[[147 126 127 125 126]
 [139 119 127 135 112]
 [107 130 125 145 142]] --> 139

[[127 128 130 127 125]
 [125 127 114 127 137]
 [154 149 147 115 143]] --> 125

[[146 113 148 154 123 137]
 [110 133 110 119 138 127]
 [139 117 123 140 145 130]] --> 110

[[127 128 129 128 129 130]
 [150 142 126 137 110 138]
 [128 128 127 129 131 127]] --> 150

[[139 109 130 139]
 [112 129 125 112]
 [132  99 141 131]] --> 112

[[150 125 135 126 118]
 [108 118 117 121 117]
 [130 127 149 122 141]] --> 108

[[156 152 123 146]
 [156 151 122 145]
 [114 155 124 136]] --> 156

[[137 112 125 142]
 [137 106 142 148]
 [126 151 125 150]] --> 137

[[123 119 126 136 116 118 131]
 [133 138 148 137 132 119 141]
 [127 107 115 120 129 117 149]] --> 133

[[126 116 118 133 129 150 125]
 [128 128 130 144 138 127 119]
 [128 127 106 136 139 136 113]] --> 128
---
[116 135 104 144] >> 135

[157 138 124 137 138 151] >> 151

[[130 129 128 147 128 129 128]
 [157 144 127 127 128 129 128]
 [130 129 128 138 128 129 128]] >> 147

[[128 126 135 125]
 [127 124 143 106]] >> 135

[[113 140 117 132]
 [139  99 133 122]
 [122 142 125 130]] >> 140

[[125 139 125 103]
 [112 115 102 111]
 [113 151 123 111]] >> 139

[151 132 124 130 144] >> 144

[115 122 100 126] >> 122

[[119 145 135 112 134 116]
 [150 120 141 106 146 142]] >> 146
---
[[116 121 134 116]
 [105 139 116 141]
 [133 124 138 123]] Answer: 133

[[144 136 125 132 137 117 124]
 [135 135 151 133 128 149 135]
 [144 137 130 133 135 122 126]] Answer: 144

[[100 128 124 108]
 [123 130 122 131]
 [101 118 143 104]] Answer: 101

[[100 122 128 126]
 [111 140 119 140]
 [133 144 111 138]] Answer: 133

[[124 122 156 127 125]
 [135 123 133 116 126]
 [135 137 145 133 126]] Answer: 135

[[116 102 131 120 111]
 [114 103 125 130 122]
 [111 114 136 128 124]] Answer: 111

[[106 116 122 133]
 [148 149 139 127]
 [132 111 113 120]] Answer: 132
---
[[127 110 119 150 131]
 [146 129 125 125 118]
 [104 127 130 133 133]]	130

[[150 118 145 117 112 118 110]
 [124 116 108 140 105 138 140]
 [108 113 148 117 144 113 140]]	144

[[147 145 130 112  99 124 110]
 [105 152 126 152 145 125 103]
 [148 120 136 115 154 131 106]]	154

[[137 109 150 118]
 [113 144 149 122]
 [116 130 114 146]]	130

[[143 127 118 151]
 [143 127 118 151]
 [144 127 118 151]]	127

[[103 129 111 132 121]
 [123 152 137 149 140]
 [149 149 157 144 146]]	157

[[113 111 106 116 140 144 110]
 [105 104 107 101 152 148 111]
 [148 120 114 130 135 120 129]]	135

[[118 137 131 127 123]
 [105 137 130 123 120]
 [119 134 128 126 131]]	128
---
[[145 140 119 105 130]
 [132 152 137 132 133]
 [133 121 113 124 120]] ans = 113

[[148 137 137 131 139 116]
 [148 137 140 134 139 116]
 [132 141 130 116 152 116]] ans = 116

[[113 125 148 122 123 154 123]
 [144 147 114 149 150 132 145]
 [113 149 146 143 141 145 141]] ans = 141

[[134 108 117 117 122 153 118]
 [140 154 138 146 144 115 143]
 [151 151 109 153 154 122 148]] ans = 154

[[116 134 118 132 117 118 124]
 [120 113 134 150 126 123 128]
 [131 134 124 118 128 129 130]] ans = 128

[[116 105 124 120 131 130 104]
 [121 117 141 115 136 131  99]
 [115 124 138 115 125 133 132]] ans = 125

[[106 132 144 117]
 [136 129 135 114]
 [150 133 107 110]] ans = 133

[[134 100 137 101 120 150 122]
 [153 129 120 104 134 147 124]
 [151 115 142 116 112 138 101]] ans = 112

[[121 137 114 147]
 [140 146 105 124]
 [114 132 107 140]] ans = 132
---
[129 136 143 122 116 100 108] gives 100
[143 120 118 130 150] gives 130
[126 121 136  98 128] gives 98
[ 99 112 134 153 114] gives 153
[126 140 120 153 124 125 129] gives 125
[136 154 112 123] gives 112
